Rows, then the matrix that drops each point onto the smallest flat space through zero that holds them:
[[-1.87  0.00  8.31 -2.12 -3.17]]
Nearest-point matrix:
[ 0.04  0.00 -0.18  0.05  0.07]
[ 0.00  0.00  0.00  0.00  0.00]
[-0.18  0.00  0.79 -0.20 -0.30]
[ 0.05  0.00 -0.20  0.05  0.08]
[ 0.07  0.00 -0.30  0.08  0.12]

[[-4.00 -7.68  5.89 -6.12  0.87]
 [-2.67 -1.26  5.25 -4.86  3.83]]
Nearest-point matrix:
[ 0.11  0.16 -0.19  0.19 -0.07]
[ 0.16  0.77 -0.08  0.16  0.35]
[-0.19 -0.08  0.37 -0.34  0.27]
[ 0.19  0.16 -0.34  0.32 -0.21]
[-0.07  0.35  0.27 -0.21  0.43]

[[ 0.59  4.13  5.24 -6.03 -0.08]
 [-5.43 -7.22 -4.27  8.79 -4.42]]
Nearest-point matrix:
[ 0.41  0.18 -0.20 -0.11  0.40]
[ 0.18  0.27  0.18 -0.33  0.14]
[-0.20  0.18  0.48 -0.35 -0.24]
[-0.11 -0.33 -0.35  0.46 -0.06]
[ 0.40  0.14 -0.24 -0.06  0.39]

[[ 6.14  0.53  3.02  6.39 -7.72]]
Nearest-point matrix:
[ 0.26  0.02  0.13  0.27 -0.32]
[ 0.02  0.00  0.01  0.02 -0.03]
[ 0.13  0.01  0.06  0.13 -0.16]
[ 0.27  0.02  0.13  0.28 -0.33]
[-0.32 -0.03 -0.16 -0.33  0.40]

[[ 7.51  3.49 -2.17 -0.55  5.76]]
Nearest-point matrix:
[ 0.53  0.25 -0.15 -0.04  0.41]
[ 0.25  0.11 -0.07 -0.02  0.19]
[-0.15 -0.07  0.04  0.01 -0.12]
[-0.04 -0.02  0.01  0.00 -0.03]
[ 0.41  0.19 -0.12 -0.03  0.31]

[[ 6.18  3.56  0.81  2.25 -7.98]]
Nearest-point matrix:
[ 0.32  0.18  0.04  0.12 -0.41]
[ 0.18  0.11  0.02  0.07 -0.24]
[ 0.04  0.02  0.01  0.02 -0.05]
[ 0.12  0.07  0.02  0.04 -0.15]
[-0.41 -0.24 -0.05 -0.15  0.53]

[[-1.16 -4.15 -0.82 -5.94 -0.67]
 [ 2.36  3.05  2.77  7.22  2.03]]
Nearest-point matrix:
[ 0.15 -0.10  0.23  0.19  0.16]
[-0.10  0.60 -0.27  0.35 -0.18]
[ 0.23 -0.27  0.39  0.20  0.27]
[ 0.19  0.35  0.20  0.67  0.15]
[ 0.16 -0.18  0.27  0.15  0.19]

[[ 1.99 -2.06  1.11 -8.02  0.67]]
Nearest-point matrix:
[ 0.05 -0.06  0.03 -0.22  0.02]
[-0.06  0.06 -0.03  0.22 -0.02]
[ 0.03 -0.03  0.02 -0.12  0.01]
[-0.22  0.22 -0.12  0.87 -0.07]
[ 0.02 -0.02  0.01 -0.07  0.01]

[[-7.44 -1.13 -1.58 -2.31 -3.62]
 [ 1.99 -5.33  3.57  2.50  3.01]]
Nearest-point matrix:
[ 0.73  0.23  0.09  0.19  0.31]
[ 0.23  0.71 -0.33 -0.16 -0.14]
[ 0.09 -0.33  0.21  0.14  0.17]
[ 0.19 -0.16  0.14  0.12  0.16]
[ 0.31 -0.14  0.17  0.16  0.22]

[[-3.68  5.28 -3.61  7.09  2.00]]
Nearest-point matrix:
[ 0.12 -0.18  0.12 -0.24 -0.07]
[-0.18  0.26 -0.18  0.34  0.10]
[ 0.12 -0.18  0.12 -0.24 -0.07]
[-0.24  0.34 -0.24  0.46  0.13]
[-0.07  0.10 -0.07  0.13  0.04]

[[-8.43 -2.65  0.25 -2.44  5.88]]
Nearest-point matrix:
[ 0.60  0.19 -0.02  0.17 -0.42]
[ 0.19  0.06 -0.01  0.05 -0.13]
[-0.02 -0.01  0.00 -0.01  0.01]
[ 0.17  0.05 -0.01  0.05 -0.12]
[-0.42 -0.13  0.01 -0.12  0.29]

[[ 6.83 -3.82  0.55 -4.59 -2.70]]
Nearest-point matrix:
[ 0.52 -0.29  0.04 -0.35 -0.21]
[-0.29  0.16 -0.02  0.20  0.11]
[ 0.04 -0.02  0.00 -0.03 -0.02]
[-0.35  0.20 -0.03  0.23  0.14]
[-0.21  0.11 -0.02  0.14  0.08]

[[-7.18 -2.41 -0.96 -4.98  0.11]]
Nearest-point matrix:
[ 0.62  0.21  0.08  0.43 -0.01]
[ 0.21  0.07  0.03  0.14  0.00]
[ 0.08  0.03  0.01  0.06  0.00]
[ 0.43  0.14  0.06  0.30 -0.01]
[-0.01  0.00  0.00 -0.01  0.00]

[[-2.83 -1.07  4.41  3.35 -8.77]]
Nearest-point matrix:
[ 0.07  0.03 -0.11 -0.08  0.21]
[ 0.03  0.01 -0.04 -0.03  0.08]
[-0.11 -0.04  0.17  0.13 -0.33]
[-0.08 -0.03  0.13  0.10 -0.25]
[ 0.21  0.08 -0.33 -0.25  0.66]

[[ 6.74  0.79 -1.23 -2.42  2.11]
 [ 1.92  0.46 -1.19 -4.93 -0.42]]
Nearest-point matrix:
[ 0.85  0.09 -0.11 -0.05  0.33]
[ 0.09  0.01 -0.02 -0.06  0.02]
[-0.11 -0.02  0.05  0.19  0.00]
[-0.05 -0.06  0.19  0.91  0.20]
[ 0.33  0.02  0.00  0.20  0.18]

[[ 2.90 -8.76 -6.03 -3.23  3.45]]
Nearest-point matrix:
[ 0.06 -0.18 -0.12 -0.07  0.07]
[-0.18  0.53  0.37  0.20 -0.21]
[-0.12  0.37  0.25  0.14 -0.14]
[-0.07  0.20  0.14  0.07 -0.08]
[ 0.07 -0.21 -0.14 -0.08  0.08]

[[-6.45 -1.33  0.24 -5.39 -1.02]
 [ 7.53 -7.25  1.63  1.13  1.07]]
Nearest-point matrix:
[ 0.71 -0.21  0.05  0.38  0.11]
[-0.21  0.78 -0.17  0.31 -0.02]
[ 0.05 -0.17  0.04 -0.06  0.01]
[ 0.38  0.31 -0.06  0.45  0.06]
[ 0.11 -0.02  0.01  0.06  0.02]

[[-4.42 -2.78  1.15  0.39 -1.04]
 [-8.12 -2.30  0.41 -0.41 -1.50]]
Nearest-point matrix:
[ 0.95  0.07  0.07  0.13  0.15]
[ 0.07  0.65 -0.39 -0.25  0.11]
[ 0.07 -0.39  0.24  0.17 -0.05]
[ 0.13 -0.25  0.17  0.12 -0.02]
[ 0.15  0.11 -0.05 -0.02  0.04]

[[-0.64  2.59 -1.40  5.66 -8.17]]
Nearest-point matrix:
[ 0.00 -0.02  0.01 -0.03  0.05]
[-0.02  0.06 -0.03  0.14 -0.20]
[ 0.01 -0.03  0.02 -0.07  0.11]
[-0.03  0.14 -0.07  0.30 -0.43]
[ 0.05 -0.20  0.11 -0.43  0.62]

[[ 4.49  4.75 -6.96 -2.49  2.59]]
Nearest-point matrix:
[ 0.19  0.20 -0.30 -0.11  0.11]
[ 0.20  0.22 -0.32 -0.11  0.12]
[-0.30 -0.32  0.47  0.17 -0.17]
[-0.11 -0.11  0.17  0.06 -0.06]
[ 0.11  0.12 -0.17 -0.06  0.06]

[[ 2.02 -8.16 -5.83 -3.18  1.27]
 [ 3.62 -6.01 -3.91 -2.18  2.68]]
Nearest-point matrix:
[ 0.59 -0.07  0.05  0.02  0.48]
[-0.07  0.58  0.43  0.23 -0.03]
[ 0.05  0.43  0.33  0.18  0.06]
[ 0.02  0.23  0.18  0.10  0.02]
[ 0.48 -0.03  0.06  0.02  0.39]

[[ 3.07  5.92 -6.93 -0.18  0.41]]
Nearest-point matrix:
[ 0.10  0.20 -0.23 -0.01  0.01]
[ 0.20  0.38 -0.44 -0.01  0.03]
[-0.23 -0.44  0.52  0.01 -0.03]
[-0.01 -0.01  0.01  0.00  0.00]
[ 0.01  0.03 -0.03  0.00  0.00]

[[-6.34 -4.40 -5.54 -2.08 -1.42]]
Nearest-point matrix:
[0.42 0.29 0.36 0.14 0.09]
[0.29 0.20 0.25 0.09 0.06]
[0.36 0.25 0.32 0.12 0.08]
[0.14 0.09 0.12 0.04 0.03]
[0.09 0.06 0.08 0.03 0.02]

[[ 2.23  5.37  0.50 -5.16 -6.78]]
Nearest-point matrix:
[ 0.05  0.11  0.01 -0.11 -0.14]
[ 0.11  0.27  0.03 -0.26 -0.34]
[ 0.01  0.03  0.00 -0.02 -0.03]
[-0.11 -0.26 -0.02  0.25  0.33]
[-0.14 -0.34 -0.03  0.33  0.43]

[[-8.72  0.33  1.66 -0.29  1.47]
 [ 2.88  2.64 -2.54 -1.33 -0.14]]
Nearest-point matrix:
[ 0.94 -0.07 -0.16  0.05 -0.16]
[-0.07  0.56 -0.39 -0.29  0.08]
[-0.16 -0.39  0.32  0.20 -0.02]
[ 0.05 -0.29  0.20  0.15 -0.04]
[-0.16  0.08 -0.02 -0.04  0.04]

[[-3.29 -2.23  7.63 -0.67  2.11]
 [ 1.27  7.97 -0.11  5.56  5.83]]
Nearest-point matrix:
[ 0.14  0.13 -0.31  0.06 -0.05]
[ 0.13  0.51 -0.14  0.34  0.31]
[-0.31 -0.14  0.75 -0.01  0.27]
[ 0.06  0.34 -0.01  0.24  0.25]
[-0.05  0.31  0.27  0.25  0.36]

[[ 4.81  1.69  1.72  1.04  2.27]
 [ 8.70  4.74  2.93 -1.67 -0.28]]
Nearest-point matrix:
[ 0.73  0.34  0.25 -0.01  0.13]
[ 0.34  0.24  0.11 -0.18 -0.15]
[ 0.25  0.11  0.09  0.01  0.07]
[-0.01 -0.18  0.01  0.36  0.45]
[ 0.13 -0.15  0.07  0.45  0.58]

[[-3.48 -3.67 -1.77 -6.70 -1.76]
 [-3.31 -2.10  0.53 -3.31 -0.77]]
Nearest-point matrix:
[ 0.61  0.20 -0.40  0.19  0.02]
[ 0.20  0.18  0.05  0.31  0.08]
[-0.40  0.05  0.55  0.27  0.11]
[ 0.19  0.31  0.27  0.61  0.17]
[ 0.02  0.08  0.11  0.17  0.05]

[[ 0.37  1.13 -5.17 -7.17  7.09]]
Nearest-point matrix:
[ 0.00  0.00 -0.01 -0.02  0.02]
[ 0.00  0.01 -0.05 -0.06  0.06]
[-0.01 -0.05  0.21  0.29 -0.28]
[-0.02 -0.06  0.29  0.40 -0.39]
[ 0.02  0.06 -0.28 -0.39  0.39]

[[-3.84 -8.76 -4.26 -3.71  7.03]]
Nearest-point matrix:
[ 0.09  0.19  0.09  0.08 -0.16]
[ 0.19  0.44  0.22  0.19 -0.36]
[ 0.09  0.22  0.11  0.09 -0.17]
[ 0.08  0.19  0.09  0.08 -0.15]
[-0.16 -0.36 -0.17 -0.15  0.29]

[[-5.58  1.91  1.54  4.68 -1.91]
 [-7.70 -2.76  3.58  3.44 -0.70]]
Nearest-point matrix:
[ 0.66  0.15 -0.28 -0.34  0.09]
[ 0.15  0.69 -0.24  0.29 -0.22]
[-0.28 -0.24  0.17  0.05  0.02]
[-0.34  0.29  0.05  0.38 -0.18]
[ 0.09 -0.22  0.02 -0.18  0.10]

[[-1.04  8.78  4.05  3.61 -0.41]]
Nearest-point matrix:
[ 0.01 -0.08 -0.04 -0.03  0.00]
[-0.08  0.72  0.33  0.29 -0.03]
[-0.04  0.33  0.15  0.14 -0.02]
[-0.03  0.29  0.14  0.12 -0.01]
[ 0.00 -0.03 -0.02 -0.01  0.00]

[[ 1.73  6.46 -0.97  2.11  4.82]
 [-1.51 -5.51 -5.95 -0.69  1.53]]
Nearest-point matrix:
[ 0.05  0.20  0.07  0.05  0.07]
[ 0.20  0.73  0.24  0.18  0.25]
[ 0.07  0.24  0.66 -0.04 -0.40]
[ 0.05  0.18 -0.04  0.06  0.14]
[ 0.07  0.25 -0.40  0.14  0.49]

[[ 4.10  0.20  4.97  0.53 -6.92]]
Nearest-point matrix:
[ 0.19  0.01  0.23  0.02 -0.32]
[ 0.01  0.00  0.01  0.00 -0.02]
[ 0.23  0.01  0.28  0.03 -0.38]
[ 0.02  0.00  0.03  0.00 -0.04]
[-0.32 -0.02 -0.38 -0.04  0.53]

[[ 5.27 -4.67  3.93  6.54  5.16]
 [ 3.21 -7.18 -4.35  1.13  8.26]]
Nearest-point matrix:
[ 0.21 -0.18  0.16  0.26  0.20]
[-0.18  0.35  0.16 -0.10 -0.40]
[ 0.16  0.16  0.58  0.39 -0.20]
[ 0.26 -0.10  0.39  0.41  0.10]
[ 0.20 -0.40 -0.20  0.10  0.46]

[[ 0.20  4.75  6.80  5.60 -5.56]]
Nearest-point matrix:
[ 0.00  0.01  0.01  0.01 -0.01]
[ 0.01  0.17  0.25  0.20 -0.20]
[ 0.01  0.25  0.35  0.29 -0.29]
[ 0.01  0.20  0.29  0.24 -0.24]
[-0.01 -0.20 -0.29 -0.24  0.24]

[[ 2.78  5.18 -1.07  7.73 -0.42]]
Nearest-point matrix:
[ 0.08  0.15 -0.03  0.22 -0.01]
[ 0.15  0.28 -0.06  0.42 -0.02]
[-0.03 -0.06  0.01 -0.09  0.00]
[ 0.22  0.42 -0.09  0.62 -0.03]
[-0.01 -0.02  0.00 -0.03  0.00]

[[-2.18 -3.99 -5.83 -2.42 -7.40]
 [ 0.44 -6.32  3.04  0.28  2.96]]
Nearest-point matrix:
[ 0.04  0.06  0.12  0.05  0.14]
[ 0.06  0.98 -0.07  0.09  0.02]
[ 0.12 -0.07  0.38  0.12  0.45]
[ 0.05  0.09  0.12  0.05  0.15]
[ 0.14  0.02  0.45  0.15  0.54]

[[ 0.94 -5.02 -8.95 -7.11 -8.67]]
Nearest-point matrix:
[ 0.00 -0.02 -0.04 -0.03 -0.04]
[-0.02  0.11  0.19  0.15  0.19]
[-0.04  0.19  0.35  0.27  0.33]
[-0.03  0.15  0.27  0.22  0.27]
[-0.04  0.19  0.33  0.27  0.32]

[[ 3.05 -7.33  1.54 -3.51 -3.38]]
Nearest-point matrix:
[ 0.10 -0.25  0.05 -0.12 -0.12]
[-0.25  0.60 -0.13  0.29  0.28]
[ 0.05 -0.13  0.03 -0.06 -0.06]
[-0.12  0.29 -0.06  0.14  0.13]
[-0.12  0.28 -0.06  0.13  0.13]

[[ 0.66 -1.74 -0.92 -5.45 -1.47]
 [ 0.95 -2.89 -1.33 -8.49 -1.12]]
Nearest-point matrix:
[ 0.01 -0.02 -0.02 -0.09 -0.07]
[-0.02  0.13  0.03  0.31 -0.14]
[-0.02  0.03  0.03  0.13  0.09]
[-0.09  0.31  0.13  0.86  0.03]
[-0.07 -0.14  0.09  0.03  0.97]

[[-2.48  4.22  1.19  8.70  0.96]]
Nearest-point matrix:
[ 0.06 -0.10 -0.03 -0.21 -0.02]
[-0.10  0.17  0.05  0.36  0.04]
[-0.03  0.05  0.01  0.10  0.01]
[-0.21  0.36  0.10  0.74  0.08]
[-0.02  0.04  0.01  0.08  0.01]

[[ 2.02  0.58 -1.86  8.72 -7.91]]
Nearest-point matrix:
[ 0.03  0.01 -0.03  0.12 -0.11]
[ 0.01  0.00 -0.01  0.03 -0.03]
[-0.03 -0.01  0.02 -0.11  0.10]
[ 0.12  0.03 -0.11  0.52 -0.47]
[-0.11 -0.03  0.10 -0.47  0.43]

[[-7.66 -8.73 -2.45 -0.10  4.37]]
Nearest-point matrix:
[ 0.37  0.42  0.12  0.00 -0.21]
[ 0.42  0.48  0.13  0.01 -0.24]
[ 0.12  0.13  0.04  0.00 -0.07]
[ 0.00  0.01  0.00  0.00  0.00]
[-0.21 -0.24 -0.07  0.00  0.12]

[[-8.39 -7.80  2.73 -1.64 -1.99]
 [ 1.23 -6.66  5.88 -0.86  3.64]]
Nearest-point matrix:
[ 0.72  0.23  0.12  0.08  0.36]
[ 0.23  0.62 -0.40  0.10 -0.12]
[ 0.12 -0.40  0.37 -0.05  0.24]
[ 0.08  0.10 -0.05  0.02  0.01]
[ 0.36 -0.12  0.24  0.01  0.28]
